Small tables with named rows and columns. After each table, cells are looked up by row and column.

buv =
         mozed  gisigu    teg  namat
silapir  56811   36855  44160  49874
dizurap  39622   79962  78099  62620
zap      62164   44409  56457  54436
baso     12723   55596  43367  60322

teg of dizurap: 78099
teg of silapir: 44160
namat of dizurap: 62620
namat of baso: 60322
namat of silapir: 49874
gisigu of dizurap: 79962
mozed of zap: 62164
mozed of silapir: 56811

dof
|  | nevipir | gaburas | dusu | galug | mudota | tozaz | dud |
|---|---|---|---|---|---|---|---|
| gafebok | 93 | 165 | 223 | 83 | 81 | 161 | 66 |
| vuma | 95 | 164 | 212 | 86 | 90 | 161 | 67 |
| begefu | 99 | 93 | 105 | 87 | 104 | 96 | 104 |
| mub | 134 | 131 | 244 | 44 | 158 | 196 | 62 |

galug of begefu is 87
dusu of vuma is 212
mudota of gafebok is 81
mudota of mub is 158
nevipir of begefu is 99
mudota of begefu is 104
tozaz of vuma is 161
galug of vuma is 86
gaburas of mub is 131

kofo:
        dag   gez  lazasav  voduz  pegazi   siz  netu   fiz  dubo   nad
faka   0.60  0.62     0.54   0.65    0.57  0.58  0.57  0.59  0.61  0.52
puni   0.55  0.51     0.71   0.55    0.17  0.70  0.48  0.51  0.80  0.61
nefor  0.48  0.46     0.55   0.53    0.81  0.54  0.65  0.57  0.35  0.69

dag of puni is 0.55
nad of nefor is 0.69
netu of nefor is 0.65
netu of faka is 0.57
dubo of nefor is 0.35
lazasav of faka is 0.54
netu of puni is 0.48
fiz of nefor is 0.57
lazasav of puni is 0.71
gez of faka is 0.62
fiz of puni is 0.51
pegazi of nefor is 0.81
voduz of puni is 0.55
siz of faka is 0.58
dubo of puni is 0.80
pegazi of faka is 0.57
siz of nefor is 0.54
gez of nefor is 0.46
voduz of faka is 0.65
siz of puni is 0.70
Row with the largest dubo: puni

Table dutasum
         roded  nopama  murab  denibon  pip  fot  zogoga  lotu  fenadi  tamagav
desesal     57      58     63       56   61   66      70    52      24       60
feti        62      54     51       55   67   76      64    48      18       54
nakipo      56      61     56       51   57   55      45    60      45       58
nuv         65      57     29       57   69   74      41    54      51       59
vib         51      67     61       53   52   46      35    63      45       69
linofo      58      63     54       59   59   60      49    58      47       66
rodasu      56      64     60       58   56   52      48    63      58       65

lotu of rodasu: 63
denibon of linofo: 59
roded of rodasu: 56
tamagav of desesal: 60
zogoga of linofo: 49
fot of vib: 46
pip of rodasu: 56
denibon of vib: 53
denibon of desesal: 56
tamagav of feti: 54
murab of feti: 51
nopama of nakipo: 61
murab of nuv: 29

sopetak
cols = vaf, tesu, dokivo
gol: [2992, 2423, 2733]
fidize: [4848, 6210, 6520]
sol: [3153, 6756, 3868]
sadalo: [3631, 6574, 3705]
patomi: [5061, 8069, 1039]
gurug: [1850, 2787, 2960]
gomide: [3246, 6976, 3692]

fidize, vaf -> 4848
gomide, vaf -> 3246
gol, tesu -> 2423
gol, vaf -> 2992
gol, dokivo -> 2733
patomi, tesu -> 8069
gurug, tesu -> 2787
patomi, vaf -> 5061
gomide, tesu -> 6976
gomide, dokivo -> 3692
gurug, dokivo -> 2960
sol, vaf -> 3153
sadalo, vaf -> 3631
sadalo, dokivo -> 3705
fidize, tesu -> 6210

gubatog
|  | rifa | nud | lor | satege | nam | detuzi | zovosap | siluk | lutizad |
|---|---|---|---|---|---|---|---|---|---|
| tuv | 145 | 194 | 148 | 174 | 125 | 139 | 186 | 114 | 134 |
| lilavir | 148 | 167 | 164 | 173 | 211 | 144 | 156 | 178 | 198 |
| vupo | 157 | 219 | 169 | 108 | 203 | 154 | 161 | 171 | 207 |
| nazera | 181 | 160 | 160 | 89 | 71 | 148 | 208 | 160 | 207 |
| zodek | 183 | 184 | 160 | 191 | 137 | 172 | 146 | 168 | 117 |
| fav | 198 | 131 | 194 | 173 | 139 | 170 | 115 | 204 | 6 |
| lus | 186 | 231 | 179 | 188 | 91 | 183 | 162 | 134 | 65 |

zodek, nud => 184
zodek, lutizad => 117
lilavir, zovosap => 156
zodek, lor => 160
tuv, siluk => 114
vupo, nam => 203
fav, zovosap => 115

viz
         fil  bap  modo  zik  vebanu  losudob  sofomo  veb  tig
gos      194  100    79  136     123      121     129   68  140
luzalu   113  121    97  120      83      116     156  190  100
fik      119  123   150  127     126      127     148  126  120
bav      129  133   126  140     133      129     135  122  141
vof      117  119   124  124     122      121     136  123  123
kiv       48  164   129  128     170      176      99   89  139
gaz      112  138    91  105     150      153     137  155  148
guv      132  125   120  113     139      123     125  138  121
letur    213  108   144  158     164      131     123   95  149
lero     105  147    43  141      54       80     146  142  132
nerinog  135  103   118  142     122      120     124  155  143

What is the tig of guv in viz? 121
What is the fil of lero in viz? 105
What is the veb of gaz in viz? 155
What is the veb of gos in viz? 68
What is the bap of lero in viz? 147
What is the vebanu of luzalu in viz? 83
What is the sofomo of bav in viz? 135
What is the losudob of vof in viz? 121
What is the modo of kiv in viz? 129
What is the fil of vof in viz? 117
What is the losudob of bav in viz? 129
What is the veb of nerinog in viz? 155

mim =
|  | legamus | fav | vubus |
|---|---|---|---|
| tizez | 2.01 | 2.18 | 2.57 |
| nav | 2.24 | 2.22 | 3.67 |
| nure | -4.28 | 6.05 | 1.10 |
| gub | -0.24 | 7.66 | -7.49 |
| zaf | 0.78 | -0.66 | 1.03 |

What is the fav of nav in mim?
2.22
What is the fav of tizez in mim?
2.18
What is the fav of nure in mim?
6.05
What is the legamus of gub in mim?
-0.24
What is the fav of zaf in mim?
-0.66
What is the vubus of nure in mim?
1.10

tid =
         fuve  babat  doz  kem  piz
kineluv   114    154  130  125  114
bamagig   115    112  120  115  137
tipevu    122    127  115  123  102
tek       252    154   47  162  240

What is the babat of kineluv in tid?
154
What is the doz of tek in tid?
47
What is the kem of kineluv in tid?
125
What is the kem of tek in tid?
162
What is the babat of bamagig in tid?
112
What is the piz of bamagig in tid?
137
What is the kem of bamagig in tid?
115
What is the piz of tipevu in tid?
102
What is the piz of kineluv in tid?
114
What is the fuve of tek in tid?
252
What is the fuve of kineluv in tid?
114
What is the kem of tipevu in tid?
123
Which row has the largest piz? tek

vokepe:
	pomudar	kam
zufu	600	623
gos	320	40
rasonad	419	392
dilekod	814	609
vobezu	228	282
natiko	830	459
lavi	523	247

vobezu, pomudar: 228
lavi, pomudar: 523
rasonad, kam: 392
zufu, pomudar: 600
gos, pomudar: 320
natiko, kam: 459
dilekod, pomudar: 814
lavi, kam: 247
natiko, pomudar: 830
vobezu, kam: 282
rasonad, pomudar: 419
zufu, kam: 623
gos, kam: 40
dilekod, kam: 609

Table nepad
|  | vareteb | vuzofo | sesi | musete | mazoro | buson | bas | gubi | riguler | duf |
|---|---|---|---|---|---|---|---|---|---|---|
| mepus | 69 | 191 | 42 | 185 | 200 | 135 | 229 | 102 | 81 | 86 |
| neze | 141 | 146 | 174 | 154 | 88 | 81 | 150 | 206 | 81 | 43 |
| neb | 35 | 195 | 62 | 185 | 200 | 128 | 150 | 102 | 109 | 43 |
| vokas | 40 | 191 | 62 | 185 | 200 | 128 | 164 | 39 | 81 | 34 |

bas of neb = 150
duf of vokas = 34
buson of neze = 81
vareteb of vokas = 40
vareteb of mepus = 69
gubi of mepus = 102
riguler of neb = 109
duf of mepus = 86
riguler of vokas = 81
riguler of mepus = 81
sesi of mepus = 42
riguler of neze = 81
bas of neze = 150
Which row has the largest bas? mepus

dagaz
       mevoge  togufum  vifo  namev  rorona  dek  tir
povet     456      399   436    439     425  436  419
fuf       783      173   956    803     947  445  512
roden     529      380   317    312     395  277  279
gimu      486      781   705    610     831  499  728
rop       445      410   424    424     435  457  454

vifo of povet: 436
tir of roden: 279
namev of povet: 439
dek of fuf: 445
togufum of povet: 399
mevoge of gimu: 486
rorona of rop: 435
vifo of rop: 424
tir of povet: 419
namev of gimu: 610
dek of roden: 277
dek of povet: 436
namev of fuf: 803
tir of rop: 454
mevoge of roden: 529
togufum of gimu: 781
tir of fuf: 512
namev of roden: 312
mevoge of rop: 445
rorona of gimu: 831

zapuze.tsv
	sef	ris	mogu	gitor	fulin
dar	3.7	4.0	5.3	3.9	2.9
kolome	2.6	4.5	3.7	1.0	2.9
bemiden	6.7	4.6	5.8	4.8	5.2
naz	3.4	3.6	3.6	3.7	5.4
bok	2.9	3.7	4.7	5.4	6.3
bidiril	1.9	7.1	6.1	4.0	7.3
bap	4.9	3.9	4.0	4.0	2.4
bizig	5.8	2.4	4.2	3.6	0.7
fal	8.0	4.1	7.7	5.0	3.1

bok, gitor => 5.4
bap, sef => 4.9
kolome, mogu => 3.7
fal, sef => 8.0
bap, gitor => 4.0
dar, fulin => 2.9
kolome, sef => 2.6
dar, ris => 4.0
bizig, sef => 5.8
bemiden, mogu => 5.8
bidiril, gitor => 4.0
bok, mogu => 4.7

ran =
	sapub	rumas	nepupug
mivibo	151	-415	72
gos	-435	-234	394
tunavaz	-927	-180	174
mudesi	249	530	-177
tok	262	260	-518
tipimu	378	-83	-787
kal	-262	-666	-161
nof	-923	-166	-388
veg	-270	455	-681
pap	165	225	143
lunit	492	11	-120
fov	290	520	-738

nepupug of kal = -161
rumas of tunavaz = -180
rumas of fov = 520
rumas of pap = 225
sapub of mudesi = 249
nepupug of fov = -738
nepupug of nof = -388
rumas of kal = -666
nepupug of mivibo = 72
sapub of kal = -262
rumas of mudesi = 530
rumas of tipimu = -83
nepupug of tunavaz = 174
sapub of nof = -923
rumas of tok = 260
sapub of fov = 290
rumas of lunit = 11
nepupug of pap = 143
Row with the largest nepupug: gos

